Below is a small trained network, with its code and all its weights. Each question gives an input and a target symbol and asks what happens when units are switched off, that is, made to give their printed mean instead of their output.

import numpy as np


def w(rows, s, z=0):
    codes = np.array(rows[::2]) - 128.0
    scale = np.full(codes.shape[1], s)
    scale[-1] = z or s
    return codes * scale


def norm(h):
    return h / np.sqrt((h * h).mean(-1, keepdims=True) + 1e-5)


def f(y):
    return np.maximum(y, 0)


def softmax(a):
    e = np.exp(a - a.max(-1, keepdims=True))
    return e / e.sum(-1, keepdims=True)


def log_softmax(a):
    a = a - a.max(-1, keepdims=True)
    return a - np.log(np.exp(a).sum(-1, keepdims=True))


def net(x, mask):
    ids = ['δημξπτω'.index(c) for c in x.split()]
    T = len(ids)
    res = E[ids] + P[:T]
    u = 0
    for l in range(2):
        r = norm(res)
        for j in range(2):
            rows = slice(2 * j, 2 * j + 2)
            q, k, v = (r @ M[l][rows].T for M in (Q, K, V))
            z = softmax(np.where(np.tri(T) > 0, q @ k.T / 2**0.5, -1e9)) @ v
            o = O[l][rows]
            res = res + np.where(mask[u + j], z, o[:, -1]) @ o[:, :-1]
        u += 2
        y = f(norm(res) @ A[l][:, :-1].T + A[l][:, -1])
        res = res + np.where(mask[u : u + 12], y, B[l][:, -1]) @ B[l][:, :-1]
        u += 12
    return log_softmax(norm(res)[-1] @ U[:, :-1].T + U[:, -1])


Q, K, V, O, A, B = {}, {}, {}, {}, {}, {}
E = w([
[103,181,41,166,135,56,132],'δ',
[230,162,127,126,38,155,76],'η',
[157,113,173,125,222,105,152],'μ',
[77,87,153,3,122,72,122],'ξ',
[123,6,115,154,136,196,108],'π',
[189,136,97,102,161,86,68],'τ',
[61,97,254,151,133,19,118],'ω',
],0.017)
P = w([
[189,43,100,86,204,66,211],'0',
[197,40,130,112,128,2,155],'1',
[16,84,84,47,142,18,173],'2',
[167,84,110,84,194,125,171],'3',
[191,79,149,135,127,48,97],'4',
[8,142,101,56,123,68,176],'5',
[176,128,119,99,194,170,163],'6',
[199,111,152,165,93,74,36],'7',
[8,202,104,65,101,120,167],'8',
[170,177,131,110,189,244,154],'9',
[179,110,169,177,131,80,46],'10',
],0.009)
Q[0] = w([
[139,113,188,143,216,156,197],'L0H1',
[125,219,79,153,180,85,93],'L0H1',
[253,204,161,144,129,35,65],'L0H2',
[73,152,196,130,206,119,173],'L0H2',
],0.021)
K[0] = w([
[164,83,176,153,201,125,101],'L0H1',
[132,148,93,122,148,65,166],'L0H1',
[116,225,68,251,155,123,129],'L0H2',
[115,125,203,164,145,103,108],'L0H2',
],0.026)
V[0] = w([
[164,146,143,88,117,140,255],'L0H1',
[122,138,149,122,135,119,73],'L0H1',
[103,147,110,137,134,137,99],'L0H2',
[114,218,118,198,154,152,65],'L0H2',
],0.0096)
O[0] = w([
[122,253,145,158,144,58,54,107],'L0H1',
[131,137,125,116,152,135,98,120],'L0H1',
[145,112,131,130,96,107,146,100],'L0H2',
[192,85,116,65,36,18,190,2],'L0H2',
],0.0056,0.0071)
A[0] = w([
[109,127,182,40,69,142,111,111],'L0N1',
[184,160,124,193,113,180,159,76],'L0N2',
[108,244,106,163,127,132,132,26],'L0N3',
[140,145,49,144,64,123,126,130],'L0N4',
[95,109,164,169,44,160,79,129],'L0N5',
[99,157,109,62,147,195,120,95],'L0N6',
[59,115,150,172,7,81,118,30],'L0N7',
[110,109,13,118,163,96,124,125],'L0N8',
[157,116,73,163,117,83,90,65],'L0N9',
[215,158,110,83,122,159,82,3],'L0N10',
[57,152,138,137,134,118,160,122],'L0N11',
[133,170,214,185,58,116,126,102],'L0N12',
],0.013,0.0039)
B[0] = w([
[82,141,39,114,129,119,97,186],'L0N1',
[126,118,102,146,81,42,77,155],'L0N2',
[105,102,4,153,122,84,145,161],'L0N3',
[191,184,104,132,141,75,177,188],'L0N4',
[98,177,183,182,149,166,146,197],'L0N5',
[181,181,142,108,131,132,200,205],'L0N6',
[232,134,56,130,201,141,69,178],'L0N7',
[130,87,119,113,151,123,195,254],'L0N8',
[154,89,213,158,101,126,143,195],'L0N9',
[45,70,134,100,218,147,120,198],'L0N10',
[58,138,154,124,132,155,136,201],'L0N11',
[128,51,203,79,139,113,193,183],'L0N12',
],0.016,0.0055)
Q[1] = w([
[106,133,219,82,104,136,101],'L1H1',
[100,213,110,5,113,61,119],'L1H1',
[134,139,84,108,100,118,141],'L1H2',
[240,31,175,243,71,117,95],'L1H2',
],0.022)
K[1] = w([
[62,133,197,116,135,160,121],'L1H1',
[108,209,152,25,196,54,161],'L1H1',
[152,114,121,163,135,78,150],'L1H2',
[166,186,74,157,4,178,138],'L1H2',
],0.022)
V[1] = w([
[150,159,191,121,81,100,109],'L1H1',
[147,81,128,104,155,106,129],'L1H1',
[126,155,106,106,127,37,161],'L1H2',
[148,136,155,1,127,162,73],'L1H2',
],0.017)
O[1] = w([
[46,50,142,104,216,167,181,8],'L1H1',
[125,248,67,81,92,156,111,183],'L1H1',
[211,136,80,26,96,87,142,103],'L1H2',
[57,118,50,79,159,65,3,90],'L1H2',
],0.0058,0.014)
A[1] = w([
[118,49,89,128,160,192,126,91],'L1N1',
[122,73,170,141,124,137,89,116],'L1N2',
[167,161,124,132,155,167,96,95],'L1N3',
[50,83,174,82,26,109,155,73],'L1N4',
[173,88,159,232,77,154,33,84],'L1N5',
[60,181,120,137,101,154,71,117],'L1N6',
[94,165,117,138,73,71,143,119],'L1N7',
[110,172,171,64,80,160,122,114],'L1N8',
[120,87,102,75,154,174,88,135],'L1N9',
[116,85,129,94,58,67,3,2],'L1N10',
[150,134,122,160,78,199,63,129],'L1N11',
[158,107,133,97,54,106,148,103],'L1N12',
],0.02,0.0046)
B[1] = w([
[166,152,118,108,185,182,108,190],'L1N1',
[101,160,104,115,93,123,131,188],'L1N2',
[121,142,96,141,97,112,90,185],'L1N3',
[162,134,78,127,26,183,125,146],'L1N4',
[61,111,78,233,154,136,194,248],'L1N5',
[183,112,208,153,99,118,117,169],'L1N6',
[122,103,137,153,139,181,102,158],'L1N7',
[92,114,180,116,150,73,118,155],'L1N8',
[111,145,130,164,123,173,165,169],'L1N9',
[122,4,118,87,158,104,42,161],'L1N10',
[90,98,134,133,103,56,148,194],'L1N11',
[179,106,107,136,169,101,163,161],'L1N12',
],0.029,0.011)
U = w([
[233,132,131,129,122,106,215,142],'δ',
[125,160,123,86,31,188,156,254],'η',
[151,243,90,145,128,100,64,123],'μ',
[125,60,118,106,152,135,74,223],'ξ',
[64,133,87,219,134,130,178,54],'π',
[164,187,128,116,184,254,140,141],'τ',
[61,201,144,55,169,80,178,71],'ω',
],0.0079,0.0016)

Each question gives the input, a string of symbols that net reads in full, and the target symbol t.
The units are the heads (2 rows each of Q, K, V and O) and the neurons (one row each of A and B). Each row of codes is followed by its name. A weight is (code - 128) times the scale printed after its matrix; where a second scale follows, it is the last column's (O, A, B and U).
mask holds one flag per unit, layer by layer, with each layer's heads first. A switched-off unit (its flag False) gives its mean, the last column of its rows in O or B, instead of its output. The means were averaged over made-up inputs and are rounded, as every weight is.
A unit's drop is (log p(t) with every unit on - log p(t) with that unit switched off) / (log p(t) with every unit on - log p(t) with every unit switched off).
The circuit of an input: a set's keep is (log p(t) with only the set's units on - log p(t) with every unit switched off) / (log p(t) with every unit on - log p(t) with every unit switched off). Starting from the 12 units with the biggest drops (on a tie, the unit counted first), units are removed one at a time, each time the one whose removal leaves the highest keep (on an exact tie, the one counted first), for as long as the keep stays at least 0.8.
units of the circuit, in order: the units of the circuit, biggest drop first
unit that matters most: the unit with the biggest drop
top k neurons: the k neurons with the biggest drops, biggest first
top k neurons in layer l: the k neurons of layer l with the biggest drops, biggest first
input μ ω τ ω ω, target ω: top neuron in layer 0 -> [L0N7]
input δ μ τ τ μ η, target μ: units of the circuit, in order -> [L1N5; L0N1]
input π η μ, target ω: top 2 neurons in layer 1 -> [L1N5; L1N1]
input π ξ μ δ η δ τ ω, target δ: top 3 neurons in layer 0 -> [L0N12; L0N7; L0N10]
input ω π ξ μ μ π δ τ, target δ: top 2 neurons -> [L0N4; L0N9]
input π π μ τ, target τ: units of the circuit, in order -> [L0N10; L1N5; L1N1]
input ξ μ ω τ μ μ ξ η π ξ, target ω: units of the circuit, in order -> [L1N8; L1N5]
input μ τ μ μ η, target η: units of the circuit, in order -> [L0N12; L0N7; L1N4; L1N5]
input π τ μ δ μ, target δ: units of the circuit, in order -> [L1H2; L1N5]
input π δ ω ω μ η π ξ τ ω τ, target ξ: top 2 neurons in layer 0 -> [L0N1; L0N10]
input δ τ η, target μ: top 3 neurons -> [L0N4; L0N10; L1N5]
input ω η π π μ μ μ π μ, target τ: top 3 neurons -> [L0N3; L1N11; L1N5]
input ω δ π μ μ π, target ω: top 2 neurons -> [L0N6; L0N10]
input ω η μ μ, target μ: top 3 neurons -> [L0N10; L1N5; L1N3]
input π ξ π ω ω ω η η π ξ ω, target ξ: top 4 neurons -> [L0N6; L0N1; L1N10; L0N7]
input π π δ ω π μ π π δ ω μ, target δ: units of the circuit, in order -> [L0H2; L1N5]
input π π τ μ π π ξ π ξ τ τ, target ξ: top 3 neurons in layer 0 -> [L0N6; L0N1; L0N10]
input ω δ ω τ τ π μ μ δ η η, target δ: unit that matters most -> L1H2
input τ ω ω, target ξ: top 3 neurons -> [L0N7; L0N8; L1N10]
input μ π ω π τ π τ δ τ μ ξ, target ξ: top neuron -> [L1N10]
input μ δ δ τ π π ξ, target ω: top 2 neurons -> [L0N6; L1N8]
input π ω π π ω ω ξ π μ, target ω: top 2 neurons -> [L0N6; L1N5]
input δ μ ω π π μ π π ξ, target η: top 2 neurons -> [L1N4; L0N11]
input π π μ π μ π, target ω: top 4 neurons in layer 0 -> [L0N10; L0N6; L0N1; L0N7]
